Below are the code and all the weights of a small trained network. Each question names an input and a class and asks about switching units off, where a switched-off unit gives its printed mean instead of its output.

import numpy as np


def w(rows, s, z=0):
    codes = np.array(rows[::2]) - 128.0
    scale = np.full(codes.shape[1], s)
    scale[-1] = z or s
    return codes * scale


def f(y):
    return np.maximum(y, 0)


def log_softmax(a):
    a = a - a.max(-1, keepdims=True)
    return a - np.log(np.exp(a).sum(-1, keepdims=True))


def net(x, mask):
    res = np.array(x, float).reshape(1, 6) / 4 @ E
    y = f(res @ A[0][:, :-1].T + A[0][:, -1])
    res = res + np.where(mask, y, B[0][:, -1]) @ B[0][:, :-1]
    return log_softmax(res[-1] @ U[:, :-1].T + U[:, -1])


A, B = {}, {}
E = w([
[35,86,133,40,124,41,140,186,115,121],'x0',
[190,125,166,148,118,7,74,166,175,103],'x1',
[73,178,71,139,121,146,43,139,161,111],'x2',
[98,65,158,175,42,148,112,101,132,70],'x3',
[125,87,135,167,217,180,116,205,121,83],'x4',
[144,150,146,110,131,118,98,100,16,65],'x5',
],0.012)
A[0] = w([
[44,203,72,101,112,129,32,153,126,106,40],'N1',
[124,90,127,183,188,147,100,208,91,92,9],'N2',
[206,187,122,94,174,60,82,195,125,172,170],'N3',
[162,196,55,59,202,140,180,170,107,189,113],'N4',
[101,101,131,142,122,131,175,128,212,212,118],'N5',
[46,129,78,78,173,220,207,59,90,142,44],'N6',
[168,71,191,112,151,130,237,113,81,132,51],'N7',
[22,75,97,35,102,60,156,209,98,112,3],'N8',
[138,200,165,93,131,117,112,107,1,53,36],'N9',
[119,72,94,164,197,149,134,169,146,90,50],'N10',
[76,48,176,163,64,141,131,109,158,55,93],'N11',
[212,29,183,59,110,93,233,138,84,164,54],'N12',
[124,180,88,100,51,73,150,42,141,153,51],'N13',
],0.0085,0.0035)
B[0] = w([
[90,78,57,161,179,143,45,127,166,197,218],'N1',
[181,35,110,65,110,136,142,120,54,155,198],'N2',
[115,81,152,138,97,103,176,72,165,114,242],'N3',
[47,128,156,132,70,132,162,44,99,116,247],'N4',
[113,174,154,140,72,170,168,241,128,132,203],'N5',
[203,61,179,144,162,16,114,135,214,54,248],'N6',
[99,112,87,142,178,173,66,107,180,195,201],'N7',
[223,233,90,172,114,173,151,85,123,66,247],'N8',
[60,198,180,127,65,189,155,255,206,127,227],'N9',
[164,127,116,55,157,160,170,150,90,122,191],'N10',
[70,76,123,125,78,114,183,66,126,123,209],'N11',
[121,108,77,148,163,139,66,121,189,197,216],'N12',
[211,61,112,25,221,168,154,168,48,133,210],'N13',
],0.0091,0.012)
U = w([
[163,103,111,6,148,144,136,156,61,152,64],'0',
[92,129,79,157,155,142,56,123,148,188,63],'1',
[83,173,162,117,92,148,160,238,154,140,92],'2',
[165,107,172,140,131,28,102,135,162,85,255],'3',
[197,203,113,199,118,180,142,72,99,114,249],'4',
[50,117,142,115,87,117,167,49,104,134,89],'5',
[111,140,148,142,142,92,115,130,97,138,132],'6',
],0.014,0.0033)

Each question gives the input, the list of numbers given to net, and the class t.
The units are the neurons (one row each of A and B). Each row of codes is followed by its name. A weight is (code - 128) times the scale printed after its matrix; where a second scale follows, it is the last column's (A, B and U).
mask holds one flag per neuron, in row order. A switched-off neuron (its flag False) gives its mean, the last column of its row in B, instead of its output. The means were averaged over made-up inputs and are rounded, as every weight is.
A unit's drop is (log p(t) with every unit on - log p(t) with that unit switched off) / (log p(t) with every unit on - log p(t) with every unit switched off).
The circuit of an input: a set's keep is (log p(t) with only the set's units on - log p(t) with every unit switched off) / (log p(t) with every unit on - log p(t) with every unit switched off). Starting from the 12 units with the biggest drops (on a tie, the unit counted first), units are removed one at a time, each time the one whose removal leaves the highest keep (on an exact tie, the one counted first), for as long as the keep stays at least 0.8.
circuit, biggest first: the units of the circuit, biggest drop first
most important unit: the unit with the biggest drop
k most important neurons: the k neurons with the biggest drops, biggest first
drop when u is switched off: that unit's drop, to one decimal
input [2,6,8,4,6,3], class 1: most important unit : N1
input [7,6,7,8,-2,1], class 5: 3 most important neurons : N11; N6; N12
input [-4,-6,0,4,5,-2], class 3: 3 most important neurons : N6; N13; N8
input [3,-8,-8,-4,5,7], class 1: 2 most important neurons : N7; N12
input [5,-6,-6,-5,5,-2], class 1: 3 most important neurons : N7; N12; N13
input [8,0,3,1,6,-5], class 4: 2 most important neurons : N8; N13
input [6,7,2,7,7,2], class 0: circuit, biggest first : N2; N6
input [-3,-2,2,4,2,-5], class 2: 3 most important neurons : N8; N4; N5
input [8,-6,-1,-1,-7,-2], class 4: 2 most important neurons : N8; N2
input [-3,-1,2,-8,-4,-8], class 2: 2 most important neurons : N5; N11
input [0,-6,-7,-4,-1,7], class 1: 2 most important neurons : N7; N12
input [-2,3,2,-4,-3,5], class 2: 2 most important neurons : N9; N6
input [7,7,0,-7,-1,8], class 2: 2 most important neurons : N9; N6
input [-3,-4,-6,-1,-3,-3], class 1: circuit, biggest first : N7; N12
input [-8,4,-3,-8,8,-3], class 0: circuit, biggest first : N2
input [3,3,-3,3,3,4], class 2: circuit, biggest first : N6; N9
input [-6,-3,2,-8,4,-1], class 5: circuit, biggest first : N4; N8
input [3,4,-5,5,-3,4], class 1: circuit, biggest first : N12; N6
input [3,-4,-6,2,7,-7], class 0: drop when N9 is switched off : 1.5
input [1,-8,-3,-1,-3,1], class 3: circuit, biggest first : N6
input [6,0,-4,1,-1,6], class 2: drop when N9 is switched off : 1.7
